Each row has a name. Each piece below is followed by the name of the row it came from, unless a question asks for something else. Each question is about the rows just above it.

k178: [105 153 108 147 147 148]
k814: [135 109 159 162 131  92]
k626: [159 130 109 134 162  92]
k387: [109 131  92 134 159 162]
Put [148 147 147 108 153 105] back in order: which row is it?
k178
Which row holds these entries in another order? [105 108 147 147 148 153]
k178
Put [ 92 109 131 134 159 162] back in order: which row is it?
k387
Which row holds these entries in another order? [162 159 134  92 131 109]
k387
Which row holds these entries in another order? [148 105 153 108 147 147]
k178

k493: [ 86 177 171 171 157 169 170 164 158  74  78  79  75  96  98 159  78  69
  74 164]
k65: [ 74  78 171  78  86 164  74 177  79 171  96  68 158 159  98 169 164 170
 157  75]
k486: [171  96 169  86 177 171 159  75  98  78 171 157  73  78 164 164  69  74
  78 158]
k805: [ 96 164  74  69  78  78  75  78 171  74 157 169 170  86 164 177 158 159
 171  98]
k656: [ 75 160 176 160 144 168 187 151 128 100  55  84  67 130 112 115  80  53
  75 181]
[170 157  75  74  78 171  78  86 164  74 177  79 171  96  68 158 159  98
 169 164] is which row reordered?
k65
Which row holds these entries in another order? [159  78  69  74 164  86 177 171 171 157 169 170 164 158  74  78  79  75
  96  98]
k493
Put [171  74 164 170 169 171  78 159  78  96  68  75 177  74 164  79 158  86
  98 157] back in order: which row is it?
k65
Put [ 69  74  74  75  78  78  79  86  96  98 157 158 159 164 164 169 170 171
 171 177] back in order: which row is it?
k493
Which row holds these entries in another order? [177 158 171  78 157  75  98 164  69 164  78  78 170 169 159  74  96 171
  86  74]
k805
[169 171  79  68  78 171 170 164 177  96  78  86  75 157 164 158 159  98
  74  74] is which row reordered?
k65
[164  96  75  78 164 171 169  74  86 158 159  69  79  98 171 170 177  78
 157  74] is which row reordered?
k493

k750: [118 145  56 127]
k771: [123  98 121 110]
k427: [135  66 116 108]
k589: [133  70 140 160]
k577: [118  56 127 146]
k368: [131 168 139 132]
k676: [124 148 105 127]
k454: [125  79 134  94]
k131: [125 108 131 127]
k360: [125 180 131 127]
k425: [123 148 105 127]
Put [148 105 127 123] back in order: which row is it?
k425
Which row holds these entries in another order? [105 127 148 124]
k676
Which row holds these entries in another order? [105 123 127 148]
k425
[146 127  56 118] is which row reordered?
k577

k880: [ 51 100  96 107 108 161 126  64]
k925: [126 161 107  96  52 108  99  64]
k229: [151  78 200 140 101 112 187 136]
k978: [ 99 126 107  52 108 161  64  97]
k937: [100 127 116  68 136 154 194  78]
k398: [ 82 120 159  97 114 174 162  63]
k816: [156 115 107 141 149  94  91 170]
Which row holds these entries in another order? [170  91  94 149 141 107 115 156]
k816
Which row holds these entries in another order? [ 51  64  96 100 107 108 126 161]
k880
[140 200 151 187 136  78 101 112] is which row reordered?
k229
Put [ 99 126  64 161 108 107  96  52] back in order: which row is it?
k925
[ 97  64 161 108  52 107 126  99] is which row reordered?
k978
Which row holds these entries in another order? [120  97 174  63  82 114 162 159]
k398
Which row holds these entries in another order? [161  99 107 108  52  96 126  64]
k925

k996: [159 187 111 134 172 104 148  85 141 135]
k150: [108 157 125 171  98 183  99 129 155 162]
k645: [158  80 125 179 123 106 172 152 102 141]
k743: [119  76 135 145 136  72 156 159 167 120]
k704: [128 133 149 181 136 129 160 112 118 200]
k197: [108 157 125 171  98 183  76 156 143 169]
k93: [108 127 125 171  98 183  76 156 143 169]
k96: [109 136 105 116 175 120 158 185 110  84]
k405: [185 157 116 109 110 175  84 136 105 120]
k938: [183 171  98 156 143 107 169  76 125 127]
k376: [140 101 132  69 153  81 142 130 105  85]
[136 110 175 185 105  84 158 116 120 109] is which row reordered?
k96
[127 108 169  98 183 125 171 156  76 143] is which row reordered?
k93
[120 119  76 135 145 136  72 156 159 167] is which row reordered?
k743
Put [152 102 141 158  80 125 179 123 106 172] back in order: which row is it?
k645
Put [120 185 157 116 109 110 175  84 136 105] back in order: which row is it?
k405

k167: [129 145 122 131]
k142: [117 116 132 123]
k834: [125 136 131 121]
k95: [136 131 122 125]
k397: [131 137 129 122]
k54: [116  93 132 123]
k820: [129 144 131 122]
k553: [131 116  93 123]
k99: [123  48 132 121]
k698: [120 119 133 120]
k575: [144 129 122 131]
[121 125 136 131] is which row reordered?
k834
[122 131 145 129] is which row reordered?
k167
Which row holds these entries in another order? [123 131 116  93]
k553
Which row holds these entries in another order? [121 131 136 125]
k834
Put [122 129 137 131] back in order: which row is it?
k397
[119 120 120 133] is which row reordered?
k698
Which row holds these entries in another order? [123 132  93 116]
k54

k994: [132 111 147 103 131 143 141 131 132 114 114 138 129 112 129 130 122 111
 117]
k39: [137 107 148 100 146 143 147 137 143 115 117 140 135 111 122 126 115 114
 118]
k547: [125 105 145  81 150 124 148  98 129 144 185 144 136 110 130 138 103  99
  81]
k840: [135 136 106 145 165 105 129 130 150 155 168 123 143 143 112 118 115 148
 135]
k661: [103 125 148 136 105 144  81 110 185  81 130 124 129 100 138 150 145  98
 144]
k102: [138  93 154  71 170 136 160 119 149 132 164 149 144 102 120 130  95  99
  88]
k74: [131 128 132 133 120 138 127 141 129 113  98 127 125 126 128 125 135 130
 140]
k886: [144 104 157 104 137 162 148 162 149  88  63 140 131 106 121 120 125 116
 138]
k891: [140 142 113 164 135 130 120 163 147 117  86 117 132 142 115 112 138 157
 170]
k17: [141 144 106 168 146 122 120 160 152 127 103 116 136 147 111 110 134 161
 170]
k655: [127 126 127 129 138 113 140 131 125 120 141 128 133 125 128 130  97 135
 132]
k998: [127 115 137 102 141 126 139 112 129 138 159 137 133 119 128 133 114 113
 103]
Put [ 81  81  98  99 103 105 110 124 125 129 130 136 138 144 144 145 148 150
 185] back in order: which row is it?
k547
Put [140 130 135 125 128 126 125 127  98 113 129 141 127 138 120 133 132 128
 131] back in order: which row is it?
k74
[137 115 148 143 137 143 118 140 135 122 100 117 111 107 126 115 147 146
 114] is which row reordered?
k39

k877: [126 127 120 128 110 133 141 133 140 129 118 118 163 137 130 134 112 122
 140]
k532: [136 131 127 142 114 137 132 120 130 115 109 108 173 125 116 121 121 135
 127]
k916: [137 127 108 125 142 136 121 114 173 121 127 121 130 109 116 135 132 131
 115]
k926: [173 152 158 190 134 161  95  77  93  71  73  73 211  85  69  78 148 177
  84]
k266: [ 81 127 147 106 124 207 130 119 121 146 112 113 134 111 147 106  82 120
 159]
Which row holds these entries in another order? [115 131 132 135 116 109 130 121 127 121 173 114 121 136 142 125 108 127
 137]
k916
[110 112 118 118 120 122 126 127 128 129 130 133 133 134 137 140 140 141
 163] is which row reordered?
k877
[108 109 114 115 116 120 121 121 125 127 127 130 131 132 135 136 137 142
 173] is which row reordered?
k532

k663: [147  72  91 156 206 131  73  86 172 185 129  58 145 168 140  48 117]
k858: [147  72  91 156 206 131  73  86 172 185 129  69 145 168 140  48 117]
k664: [206 147  59  72 131  48 172  73 129 117 140 156 185 168  91  86 145]
k143: [ 72 206 185  72 156 172  48 145 131 168 129 117  58 147  86 140  91]
Put [ 58 117 131 140 172 185 206 156  91 129 168  73  86 145 147  72  48] back in order: which row is it?
k663
Which row holds these entries in another order? [ 58 145 168 140  48 117 147  72  91 156 206 131  73  86 172 185 129]
k663

k468: [123  40 184 158  72]
k91: [214 137 182  50  69]
k701: [100 141 105 140 182]
k226: [120 165 106  73  90]
k56: [146 124 139 151 157]
k372: [131 172 101  89  31]
k753: [107  90 165 120  73]
k10: [129 102 149 145 176]
k346: [100 141 189 134  74]
k494: [ 94 123 113 117 111]
k11: [141 137 113 218 163]
Which row holds these entries in another order? [ 73 120 165  90 107]
k753
Put [ 90 120 165 106  73] back in order: which row is it?
k226

k639: [175  99 103  70 149 154]
k497: [118 154 134  51 127 132]
k667: [127 132 133 118 154  51]
Which row holds these entries in another order? [ 51 118 127 132 133 154]
k667
[154 134  51 127 132 118] is which row reordered?
k497

k806: [ 80 115 156 150 125 147 110]
k367: [110 125 149 156 115 147  79]
k539: [127 139 104 107 120 102 137]
k946: [124 139 104 107 120 102 137]
k79: [ 79 150 115 125 147 110 156]
Put [107 120 102 137 127 139 104] back in order: which row is it?
k539
Which row holds these entries in another order? [147 110  80 115 156 150 125]
k806
[ 79 110 115 125 147 149 156] is which row reordered?
k367
Which row holds these entries in another order? [147 110 156  79 150 115 125]
k79

k483: [ 77 161 122 197 111 145  98  63  72 142 129  69 186 126 169 138 184 105
  96 176 122 154  69  97  70 117 126  42 108 123 124 123 149 136 154 146
  58]
k3: [108  63  69 154 197 149 176  96 146 138 136 123 126 122 184 126  98  58
 123 142 124 186 154 129  69 145  72 169 111  70  42 122 161  77 116  97
 105]
k323: [123 117 154  77 161  72 176 146 154  42  96 108 126 149 122  69 137 122
 142 111  58 145 184 197 124  98 136  70 169 123 186  69  97 105 126 129
  63]
Put [ 63 129 126 105  97  69 186 123 169  70 136  98 124 197 184 145  58 111
 142 122 137  69 122 149 126 108  96  42 154 146 176  72 161  77 154 117
 123] back in order: which row is it?
k323
Put [ 58 146 154 136 149 123 124 123 108  42 126 117  70  97  69 154 122 176
  96 105 184 138 169 126 186  69 129 142  72  63  98 145 111 197 122 161
  77] back in order: which row is it?
k483
Which row holds these entries in another order? [ 42  58  63  69  69  70  72  77  96  97  98 105 108 111 117 122 122 123
 123 124 126 126 129 136 138 142 145 146 149 154 154 161 169 176 184 186
 197]
k483
Which row holds these entries in another order? [ 69 137 122 142 111  58 145 184 197 124  98 136  70 169 123 186  69  97
 105 126 129  63 123 117 154  77 161  72 176 146 154  42  96 108 126 149
 122]
k323
Which row holds these entries in another order? [154 146  58  77 161 122 197 111 145  98  63  72 142 129  69 186 126 169
 138 184 105  96 176 122 154  69  97  70 117 126  42 108 123 124 123 149
 136]
k483

k571: [111  89 101 112 124 115]
k759: [124 111 115 111  89 101]
k573: [ 89 111 112 101 114 124]
k736: [125 111  89 101 112 115]
k765: [101 186 168 191 131 138]
Which row holds these entries in another order? [ 89 101 111 111 115 124]
k759
[101 124 115  89 112 111] is which row reordered?
k571
[112 124 115 111  89 101] is which row reordered?
k571
[115 111  89 101 112 124] is which row reordered?
k571

k145: [141 128 118 121  84  63 117 137  81 185  95  85 119 137 175 154  91 139]
k47: [105 136 146 127 158 108 179  89 180  75 174 143  86 160 141 162  95 139]
k342: [ 97  98 150 144 169 154 125  85 140 158 125 129 128 143  98  99 182  45]
k439: [ 96 183 142 170  94 137 128  81 170 153 116 122 100 148 124  92 178  73]
k139: [ 88 128 159 162  87 181 138 128 186 105 101 120 131 178  71 137 118 148]
k128: [122  81 119  76 129  65  91 130 102 127  81 128  87 169 130 116 180 117]
k675: [ 83  69 159 148 137 153  84 130 123 107 113  64 137 155 143 150 176  85]
k724: [ 95 108 180 162  89 174 127  75 146 139 158 142 105 160 143 136 179  86]
k496: [128  65 122  63 161  95 162 145  94 139 181 145 146 144  93 127 138 166]
k842: [169 116 119  76 128 129 180  81  87 130 130  65  91 116 102 122 127  81]
Put [116 180 117 122  81 119  76 129  65  91 130 102 127  81 128  87 169 130] back in order: which row is it?
k128
[129  65  91 130 102 127  81 128  87 169 130 116 180 117 122  81 119  76] is which row reordered?
k128
[150  99 169 128  45  85 125 158 125  98 144 182 129  98 143  97 140 154] is which row reordered?
k342
[143 150 176  85  83  69 159 148 137 153  84 130 123 107 113  64 137 155] is which row reordered?
k675
[127  81 169 116 119  76 128 129 180  81  87 130 130  65  91 116 102 122] is which row reordered?
k842
Put [128 116  81 117 169  76  91 127 122 180  65 102 130  81 130 119 129  87] back in order: which row is it?
k128
Put [ 75  86  89  95 105 108 127 136 139 142 143 146 158 160 162 174 179 180] back in order: which row is it?
k724

k163: [123 151 134  95 126 149 137  72 108]
k623: [ 95  89 146 141 130 102 140 202 129]
k165: [109 141 115 127 138 164 100 104 122]
k347: [138 141 137 107 127 123 148  94 121]
k414: [176 180  96 156 206 120 105  63 186]
k335: [129  89 140 146 102  95 142 202 130]
k114: [145  90  79 144  71 100 153 151  94]
k825: [113 159 114 115 147 172 102  69 121]
k997: [ 90 100 153  94  72 144 145 151  79]
Which row holds these entries in another order? [ 79 100 144 153 151  72  90 145  94]
k997
Which row holds these entries in another order? [130 202 142  95 102 146 140  89 129]
k335
Which row holds these entries in another order? [149 137  72 108 123 151 134  95 126]
k163
Which row holds these entries in another order? [129 202 140 102 130 141 146  89  95]
k623
Which row holds these entries in another order? [186  63 105 120 206 156  96 180 176]
k414
Which row holds these entries in another order? [ 72  79  90  94 100 144 145 151 153]
k997
Put [100 104 109 115 122 127 138 141 164] back in order: which row is it?
k165

k177: [142 103 106 111 107 137]
k81: [ 64  68 152  68 107 166]
k829: [178 171 111 169 194 100]
k883: [110 106 137 107 103 142]
k348: [145 137 124 106 155 120]
k562: [168 162 115 173 163 111]
k770: [ 99 112 134 109  97 138]
k288: [145 137 124 132 155 120]
k813: [ 64  68 152  68  46 166]
Which row holds these entries in another order? [142 110 106 137 107 103]
k883
Put [137 106 124 145 155 120] back in order: which row is it?
k348
Which row holds these entries in another order? [111 115 162 163 168 173]
k562

k927: [128 164 129 129 117 176  93 151 151  89 132 105 100 143 135]
k665: [123 175 110 126 147 165 119 151 133 112 127 148 127 132 144]
k812: [121 138 109 125 134 132 147 126 140 113 123 133 123  87 132]
k221: [136 121 111 122 112 140 152 118 108 112 134 132 147 121 109]
k411: [140  84 132 138 146  72 131 112  94 144 133 154 153 140 118]
k839: [108 152 109 112 122 147 137 134 140 121 118 121 112 111 132]
k939: [133 132 140 118 140 153 155  72 138 131  94 146 144  84 112]
k53: [112 122 104 118 114 128 105 131 128 148 110 125  93 111 104]
Put [ 94 146 144  84 112 133 132 140 118 140 153 155  72 138 131] back in order: which row is it?
k939
Which row holds these entries in another order? [118 140 153 154 133 144  94 112 131  72 146 138 132  84 140]
k411
Which row holds these entries in another order? [ 89  93 100 105 117 128 129 129 132 135 143 151 151 164 176]
k927
Which row holds these entries in another order? [140 113 123 133 123  87 132 121 138 109 125 134 132 147 126]
k812
[134 140 121 118 121 112 111 132 108 152 109 112 122 147 137] is which row reordered?
k839
[134 132 147 121 109 136 121 111 122 112 140 152 118 108 112] is which row reordered?
k221
Put [111 132 108 152 109 112 122 147 137 134 140 121 118 121 112] back in order: which row is it?
k839

k116: [ 85 150 100  88 171 163 126  95 222 128  96 104  96 111 166  91]
k784: [167 126  96 163  95 150  96 128  88 222  85 111 171 104 100  91]
k176: [ 88 104  91 126 171 101  96 163 222 166  96  95  85 150 128 111]
Put [ 85  88  91  95  96  96 100 104 111 126 128 150 163 167 171 222] back in order: which row is it?
k784
Put [ 91 166 111  96 104  96 128 222  95 126 163 171  88 100 150  85] back in order: which row is it?
k116
Put [111  88 104  91 126 171 101  96 163 222 166  96  95  85 150 128] back in order: which row is it?
k176

k890: [147 143  55 182 125 122 100 148  93 103  96 118 157  97 156  64 146  79
  71  83 116  68 137 140 130 174  82  77 137 131  96 101]
k223: [137  83 125  68 140 101 100 103 131  82 174  96 143 156  55 146 182  97
 116  71 122 118 157  79 130 148  93 147 137  64  77  97]
k279: [122 118  83 156  71  55  97 157 137  77 147 130  93  96 100  79 131 182
 103 174 116  82 140 101 143 146  97 125 136  64  68 148]
k688: [157 143 103 146  97 147 101 137  93  82  77  79 140  68  64  96 156 131
 174 122  71  97 125 130 118 116 101 182  55 137  83 148]
[ 93 103  96 118 157  97 156  64 146  79  71  83 116  68 137 140 130 174
  82  77 137 131  96 101 147 143  55 182 125 122 100 148] is which row reordered?
k890
Put [ 83  79  71 122 143  97 101 174 118 148  96 116 137 103 157 100 140  77
 182  64  93  55  97 131 136  82  68 125 130 147 156 146] back in order: which row is it?
k279
Put [137  64  77  97 137  83 125  68 140 101 100 103 131  82 174  96 143 156
  55 146 182  97 116  71 122 118 157  79 130 148  93 147] back in order: which row is it?
k223
Put [118 130 157 103  83  64  97  77 100 140 101 146  97  96 116 143 156  55
 182 148  82 137  79  68 122  71 174  93 125 137 131 147] back in order: which row is it?
k223
Which row holds these entries in another order? [ 97  77  64 137 147  93 148 130  79 157 118 122  71 116  97 182 146  55
 156 143  96 174  82 131 103 100 101 140  68 125  83 137]
k223
Put [157  79 130 148  93 147 137  64  77  97 137  83 125  68 140 101 100 103
 131  82 174  96 143 156  55 146 182  97 116  71 122 118] back in order: which row is it?
k223

k75: [116 118 212 134 105  88 124  91  84]
k103: [154 148 148 140 179  39 126 132 137]
k683: [131  99 172 119 111 119 103 187 103]
k742: [132 148  39 127 148 154 140 137 179]
k949: [ 68 158  88 172 140  97  61 147 105]
k850: [104 158  68 147  97  61 140  88 172]
k793: [145 136 125 123 177 198 148  89 120]
[148  39 127 148 154 140 137 179 132] is which row reordered?
k742
[ 61  68  88  97 104 140 147 158 172] is which row reordered?
k850

k123: [141 141 109 111]
k514: [152 138 197 156]
k707: [144 143 110 110]
k678: [111 111 144 143]
k522: [143 110 144 111]
k594: [110 110 144 143]
Which row holds these entries in another order? [109 111 141 141]
k123
[111 144 110 143] is which row reordered?
k522
[143 111 111 144] is which row reordered?
k678
Put [156 152 138 197] back in order: which row is it?
k514
Which row holds these entries in another order? [138 152 156 197]
k514

k125: [121  32 124 200 140]
k827: [ 32 200 139 120 124]
k251: [ 32 121 200 139 124]
k903: [200 124 139 122  32]
Which row holds these entries in another order? [200 139 120 124  32]
k827
Which row holds these entries in another order? [200 140 124 121  32]
k125
Which row holds these entries in another order? [200  32 139 121 124]
k251
Which row holds these entries in another order? [124 121 139  32 200]
k251
[ 32 121 124 140 200] is which row reordered?
k125

k513: [ 85  99 169 204]
k138: [161 166 158 212]
k29: [ 99 204 169  86]
k868: [188  91 188  89]
k892: [190 170 177 173]
k449: [167 211 161 158]
k113: [166 210 158 161]
k585: [ 86  98 204 169]
k785: [161 211 166 158]
k209: [ 96  36 123 151]
k720: [173 177 191 170]
[ 86 169 204  99] is which row reordered?
k29
Put [161 158 210 166] back in order: which row is it?
k113
Which row holds these entries in another order? [ 86  99 204 169]
k29
Put [166 158 161 211] back in order: which row is it?
k785
Which row holds these entries in another order? [158 166 211 161]
k785
Which row holds these entries in another order? [170 191 177 173]
k720

